Here is a tiny trained network, its code and every weight. The questions are about switching its units off for an input and a target symbol, where a switched-off unit gives its printed mean instead of its output.

import numpy as np


def w(rows, s, z=0):
    codes = np.array(rows[::2]) - 128.0
    scale = np.full(codes.shape[1], s)
    scale[-1] = z or s
    return codes * scale


def f(y):
    return y / 2 * (1 + np.tanh(0.7978845608 * (y + 0.044715 * y**3)))


def softmax(a):
    e = np.exp(a - a.max(-1, keepdims=True))
    return e / e.sum(-1, keepdims=True)


def log_softmax(a):
    a = a - a.max(-1, keepdims=True)
    return a - np.log(np.exp(a).sum(-1, keepdims=True))


def net(x, mask):
    ids = ['αβεζηλμξπτφω'.index(c) for c in x.split()]
    T = len(ids)
    res = E[ids] + P[:T]
    u = 0
    for l in range(2):
        r = res
        for j in range(3):
            rows = slice(2 * j, 2 * j + 2)
            q, k, v = (r @ M[l][rows].T for M in (Q, K, V))
            z = softmax(np.where(np.tri(T) > 0, q @ k.T / 2**0.5, -1e9)) @ v
            o = O[l][rows]
            res = res + np.where(mask[u + j], z, o[:, -1]) @ o[:, :-1]
        u += 3
        y = f(res @ A[l][:, :-1].T + A[l][:, -1])
        res = res + np.where(mask[u : u + 4], y, B[l][:, -1]) @ B[l][:, :-1]
        u += 4
    return log_softmax(res[-1] @ U[:, :-1].T + U[:, -1])


Q, K, V, O, A, B = {}, {}, {}, {}, {}, {}
E = w([
[156,78,139,194,171,176,99,172],'α',
[136,208,159,178,116,133,188,181],'β',
[163,179,172,119,150,148,152,85],'ε',
[139,137,167,170,159,160,83,83],'ζ',
[125,170,94,162,159,69,99,115],'η',
[165,146,118,116,62,94,235,128],'λ',
[140,164,182,172,26,104,236,110],'μ',
[137,134,99,211,81,115,86,154],'ξ',
[165,123,173,132,85,54,149,2],'π',
[114,114,114,156,72,117,78,68],'τ',
[142,84,157,115,178,150,148,121],'φ',
[130,57,193,195,142,46,148,131],'ω',
],0.017)
P = w([
[255,92,180,113,129,111,108,126],'0',
[160,115,82,185,161,144,145,86],'1',
[154,115,177,66,131,102,59,148],'2',
[139,115,68,162,159,154,134,98],'3',
[135,136,179,79,123,60,73,161],'4',
[97,117,97,196,174,104,161,136],'5',
[124,147,153,80,111,75,60,155],'6',
[74,105,55,132,183,182,112,110],'7',
[113,191,135,79,93,60,46,136],'8',
[28,83,77,118,210,184,126,145],'9',
[162,132,168,99,150,86,53,190],'10',
],0.0097)
Q[0] = w([
[114,131,123,128,112,130,113,136],'0.h1',
[98,138,118,127,120,136,130,130],'0.h1',
[180,145,205,136,86,54,109,198],'0.h2',
[92,103,99,210,136,134,231,42],'0.h2',
[127,161,116,200,126,160,139,136],'0.h3',
[157,108,250,139,169,70,143,114],'0.h3',
],0.012)
K[0] = w([
[129,128,119,129,130,147,137,120],'0.h1',
[114,127,131,118,144,130,132,111],'0.h1',
[194,110,159,158,158,202,196,91],'0.h2',
[8,131,83,132,96,164,183,137],'0.h2',
[95,171,143,172,149,75,64,142],'0.h3',
[37,70,196,115,163,120,170,147],'0.h3',
],0.012)
V[0] = w([
[215,148,192,2,80,73,21,215],'0.h1',
[10,189,54,74,45,103,112,170],'0.h1',
[140,99,137,112,158,199,162,104],'0.h2',
[142,141,90,128,130,162,158,141],'0.h2',
[154,150,110,165,125,119,134,105],'0.h3',
[140,142,112,141,116,119,112,122],'0.h3',
],0.007)
O[0] = w([
[240,236,48,212,75,88,110,3,136],'0.h1',
[9,181,61,154,79,98,170,203,2],'0.h1',
[128,86,131,42,128,198,72,131,124],'0.h2',
[137,124,42,130,140,178,79,68,117],'0.h2',
[80,116,165,152,184,101,167,141,158],'0.h3',
[121,133,166,149,144,79,152,140,137],'0.h3',
],0.0049,0.0077)
A[0] = w([
[117,157,110,111,2,200,130,140,232],'0.n1',
[65,87,128,52,176,117,126,185,75],'0.n2',
[71,228,136,70,157,91,142,17,4],'0.n3',
[92,125,130,231,89,75,131,161,179],'0.n4',
],0.0067,0.0015)
B[0] = w([
[93,103,212,151,174,2,155,201,122],'0.n1',
[158,214,128,177,46,53,125,82,94],'0.n2',
[85,57,207,120,158,122,223,234,209],'0.n3',
[121,88,99,55,161,232,102,71,251],'0.n4',
],0.0062,0.0019)
Q[1] = w([
[163,156,218,58,69,86,2,193],'1.h1',
[157,90,139,234,234,116,207,71],'1.h1',
[165,96,143,177,194,124,164,78],'1.h2',
[80,68,34,184,170,163,218,63],'1.h2',
[163,88,126,223,222,107,188,60],'1.h3',
[95,117,44,178,161,176,226,60],'1.h3',
],0.026)
K[1] = w([
[253,149,141,182,129,119,116,87],'1.h1',
[91,175,80,152,74,104,125,147],'1.h1',
[109,167,89,150,79,112,129,148],'1.h2',
[10,114,112,75,123,126,138,155],'1.h2',
[94,166,82,142,89,101,127,157],'1.h3',
[9,113,134,81,119,154,135,138],'1.h3',
],0.031)
V[1] = w([
[155,176,120,10,126,141,251,104],'1.h1',
[192,209,128,166,197,158,136,249],'1.h1',
[171,65,10,68,122,58,150,180],'1.h2',
[146,193,105,34,178,221,69,68],'1.h2',
[150,44,140,100,231,56,168,148],'1.h3',
[98,237,82,89,199,41,120,63],'1.h3',
],0.018)
O[1] = w([
[125,107,113,110,72,150,106,5,127],'1.h1',
[90,125,77,115,160,135,239,150,127],'1.h1',
[180,89,55,115,105,148,72,168,18],'1.h2',
[111,109,106,77,180,113,83,93,140],'1.h2',
[181,122,186,68,90,160,159,104,249],'1.h3',
[250,206,112,124,129,115,136,54,94],'1.h3',
],0.015,0.012)
A[1] = w([
[91,139,75,105,146,149,164,1,4],'1.n1',
[150,165,199,93,121,111,23,160,175],'1.n2',
[116,105,112,101,155,248,197,140,99],'1.n3',
[142,195,157,109,50,120,43,92,41],'1.n4',
],0.0093,0.002)
B[1] = w([
[104,241,85,134,82,187,75,253,252],'1.n1',
[160,184,24,72,104,31,149,49,230],'1.n2',
[136,126,107,126,57,29,136,76,208],'1.n3',
[142,12,121,233,196,145,185,169,248],'1.n4',
],0.0077,0.025)
U = w([
[121,39,130,105,110,138,209,108,14],'α',
[77,132,82,170,116,160,235,35,113],'β',
[123,175,204,139,82,168,85,111,140],'ε',
[82,141,201,145,199,161,188,12,101],'ζ',
[205,120,134,82,168,202,225,105,208],'η',
[163,67,105,154,46,182,142,126,190],'λ',
[89,139,252,230,89,159,134,50,188],'μ',
[148,122,195,202,153,156,142,172,151],'ξ',
[134,70,129,163,110,127,212,26,2],'π',
[140,153,178,193,77,57,72,88,148],'τ',
[119,86,132,73,88,156,141,42,229],'φ',
[165,128,214,141,20,109,129,139,8],'ω',
],0.0041,0.0036)

Each question gives the input, a string of symbols that net reads in full, and the target symbol t.
The units are the heads (2 rows each of Q, K, V and O) and the neurons (one row each of A and B). Each row of codes is followed by its name. A weight is (code - 128) times the scale printed after its matrix; where a second scale follows, it is the last column's (O, A, B and U).
mask holds one flag per unit, layer by layer, with each layer's heads first. A switched-off unit (its flag False) gives its mean, the last column of its rows in O or B, instead of its output. The means were averaged over made-up inputs and are rounded, as every weight is.
A unit's drop is (log p(t) with every unit on - log p(t) with that unit switched off) / (log p(t) with every unit on - log p(t) with every unit switched off).
The circuit of an input: a set's keep is (log p(t) with only the set's units on - log p(t) with every unit switched off) / (log p(t) with every unit on - log p(t) with every unit switched off). Starting from the 12 units with the biggest drops (on a tie, the unit counted first), units are removed one at a time, each time the one whose removal leaves the highest keep (on an exact tie, the one counted first), for as long as the keep stays at least 0.8.
units of the circuit, in order: the units of the circuit, biggest drop first
unit that matters most: the unit with the biggest drop
top k neurons: the k neurons with the biggest drops, biggest first
which heads matter: for each layer, one digit per head in row order, 1 if its drop is at least 0.15 and else 0, layers parted by /
drop when u is switched off: that unit's drop, to one decimal
input β ω λ π ξ η ω ζ ω, target β: unit that matters most	1.h1
input φ μ φ β τ τ λ β π η τ, target φ: which heads matter	000 / 011
input β π β β α β λ λ μ, target β: which heads matter	000 / 100
input λ β ω η α η ε α τ, target λ: which heads matter	000 / 110
input λ β φ ζ β, target λ: which heads matter	000 / 110
input η λ μ ε λ, target η: which heads matter	000 / 001
input β η μ ζ, target μ: which heads matter	000 / 010
input μ π μ μ τ ε τ, target μ: top 2 neurons	0.n3, 1.n2
input ε ε ζ λ η ξ ζ β β η, target η: which heads matter	000 / 001
input ω λ φ π μ, target ω: units of the circuit, in order	1.h3, 1.h2
input α π η ξ ζ ξ ε, target α: which heads matter	000 / 101
input ε η ω α μ ξ φ, target ε: units of the circuit, in order	1.n1, 1.h2, 1.h1, 0.h1
input α β ζ ξ φ ε μ η α ζ β, target α: units of the circuit, in order	1.h3, 1.h1, 1.n3
input β π η α π ε α ω μ η τ, target β: units of the circuit, in order	1.h1, 0.n3, 0.h1
input η β π α, target β: units of the circuit, in order	1.h1
input α ω α τ λ τ τ, target α: units of the circuit, in order	1.h3, 1.h1
input α ζ π η η β π, target α: units of the circuit, in order	1.h3, 1.h1, 0.h1
input ω μ ζ ζ φ μ ζ, target ω: which heads matter	000 / 011
input τ α ε μ φ π φ, target τ: units of the circuit, in order	1.h1, 1.n2
input ζ π μ η ξ, target ζ: unit that matters most	1.h2
input ξ η λ α β τ ζ π, target τ: which heads matter	100 / 100
input φ ω α π μ φ π η τ β π, target φ: which heads matter	100 / 011
input ξ η π ζ μ η η π α, target ξ: which heads matter	000 / 101
input ε η ζ ω ζ α β, target ε: which heads matter	000 / 110
input ω τ ε τ α β α ξ, target ξ: drop when 1.h3 is switched off	0.3
input μ φ α, target μ: drop when 1.h2 is switched off	0.4
input α η β φ μ φ φ ξ α π, target ξ: unit that matters most	1.h1
